Here is a tiny trained network, its code and every weight. The questions are about switching its units off for an input and a target symbol, where a switched-off unit gives its printed mean instead of its output.

import numpy as np


def w(rows, s, z=0):
    codes = np.array(rows[::2]) - 128.0
    scale = np.full(codes.shape[1], s)
    scale[-1] = z or s
    return codes * scale


def norm(h):
    return h / np.sqrt((h * h).mean(-1, keepdims=True) + 1e-5)


def f(y):
    return np.maximum(y, 0)


def softmax(a):
    e = np.exp(a - a.max(-1, keepdims=True))
    return e / e.sum(-1, keepdims=True)


def log_softmax(a):
    a = a - a.max(-1, keepdims=True)
    return a - np.log(np.exp(a).sum(-1, keepdims=True))


def net(x, mask):
    ids = ['αγδζηψω'.index(c) for c in x.split()]
    T = len(ids)
    res = E[ids] + P[:T]
    r = norm(res)
    for j in range(3):
        rows = slice(2 * j, 2 * j + 2)
        q, k, v = (r @ M[0][rows].T for M in (Q, K, V))
        z = softmax(np.where(np.tri(T) > 0, q @ k.T / 2**0.5, -1e9)) @ v
        o = O[0][rows]
        res = res + np.where(mask[j], z, o[:, -1]) @ o[:, :-1]
    y = f(norm(res) @ A[0][:, :-1].T + A[0][:, -1])
    res = res + np.where(mask[3:15], y, B[0][:, -1]) @ B[0][:, :-1]
    return log_softmax(norm(res)[-1] @ U[:, :-1].T + U[:, -1])


Q, K, V, O, A, B = {}, {}, {}, {}, {}, {}
E = w([
[111,76,173],'α',
[128,137,184],'γ',
[192,139,76],'δ',
[29,77,250],'ζ',
[99,69,133],'η',
[144,165,196],'ψ',
[110,203,168],'ω',
],0.011)
P = w([
[212,165,114],'0',
[113,137,142],'1',
[111,97,203],'2',
[248,83,198],'3',
[143,176,97],'4',
[119,30,92],'5',
],0.011)
Q[0] = w([
[84,157,56],'h0',
[67,9,159],'h0',
[105,182,104],'h1',
[159,127,51],'h1',
[91,80,172],'h2',
[104,218,134],'h2',
],0.011)
K[0] = w([
[205,114,53],'h0',
[62,123,165],'h0',
[1,98,84],'h1',
[147,137,32],'h1',
[131,122,165],'h2',
[41,148,30],'h2',
],0.0084)
V[0] = w([
[134,130,97],'h0',
[233,80,131],'h0',
[103,112,77],'h1',
[46,151,208],'h1',
[202,73,254],'h2',
[152,69,94],'h2',
],0.0089)
O[0] = w([
[79,140,191,102],'h0',
[85,206,168,144],'h0',
[69,100,111,71],'h1',
[55,197,3,157],'h1',
[158,104,106,255],'h2',
[140,156,104,100],'h2',
],0.0063,0.01)
A[0] = w([
[90,189,145,124],'n0',
[107,254,105,170],'n1',
[83,198,167,109],'n2',
[195,100,137,188],'n3',
[64,119,28,197],'n4',
[209,69,170,253],'n5',
[130,127,118,69],'n6',
[82,194,145,161],'n7',
[197,71,76,110],'n8',
[65,106,68,82],'n9',
[48,75,102,111],'n10',
[45,140,219,162],'n11',
],0.0092,0.0029)
B[0] = w([
[201,74,165,156],'n0',
[110,141,132,198],'n1',
[91,120,55,161],'n2',
[99,142,229,204],'n3',
[113,143,195,160],'n4',
[76,91,185,254],'n5',
[208,104,87,128],'n6',
[132,72,73,164],'n7',
[24,29,75,180],'n8',
[186,163,140,140],'n9',
[210,22,125,148],'n10',
[148,144,2,161],'n11',
],0.0066,0.0084)
U = w([
[183,149,247,187],'α',
[106,70,191,185],'γ',
[172,56,81,20],'δ',
[186,129,79,161],'ζ',
[59,122,113,58],'η',
[42,84,129,29],'ψ',
[83,175,104,252],'ω',
],0.013,0.0033)

Each question gives the input, a string of symbols that net reads in full, and the target symbol t.
The units are the heads (2 rows each of Q, K, V and O) and the neurons (one row each of A and B). Each row of codes is followed by its name. A weight is (code - 128) times the scale printed after its matrix; where a second scale follows, it is the last column's (O, A, B and U).
mask holds one flag per unit, heads first, then neurons. A switched-off unit (its flag False) gives its mean, the last column of its rows in O or B, instead of its output. The means were averaged over made-up inputs and are rounded, as every weight is.
A unit's drop is (log p(t) with every unit on - log p(t) with that unit switched off) / (log p(t) with every unit on - log p(t) with every unit switched off).
The circuit of an input: a set's keep is (log p(t) with only the set's units on - log p(t) with every unit switched off) / (log p(t) with every unit on - log p(t) with every unit switched off). Starting from the 12 units with the biggest drops (on a tie, the unit counted first), units are removed one at a time, each time the one whose removal leaves the highest keep (on an exact tie, the one counted first), for as long as the keep stays at least 0.8.
circuit, biggest first: the units of the circuit, biggest drop first
k most important neurons: the k neurons with the biggest drops, biggest first
drop when u is switched off: that unit's drop, to one decimal
input δ ζ γ, target δ: most important neuron : n11
input ζ ω γ ψ δ, target α: 2 most important neurons : n11; n2
input δ δ γ δ ψ, target ζ: circuit, biggest first : n5; n3
input ζ γ γ γ ψ, target ζ: circuit, biggest first : n5; h1
input ψ γ γ γ δ, target α: circuit, biggest first : h1; h0
input ψ α γ, target ψ: 2 most important neurons : n11; n0
input γ γ δ α ψ, target ω: circuit, biggest first : h0; n2
input δ γ ω ψ ζ, target δ: 2 most important neurons : n10; n5
input ω ω ψ ψ γ, target ω: drop when n10 is switched off : 0.1
input η γ γ α γ, target ω: drop when h2 is switched off : 0.0
input γ γ γ ψ ζ, target δ: drop when n5 is switched off : 0.1
input γ η δ γ γ δ, target γ: drop when h2 is switched off : 0.0
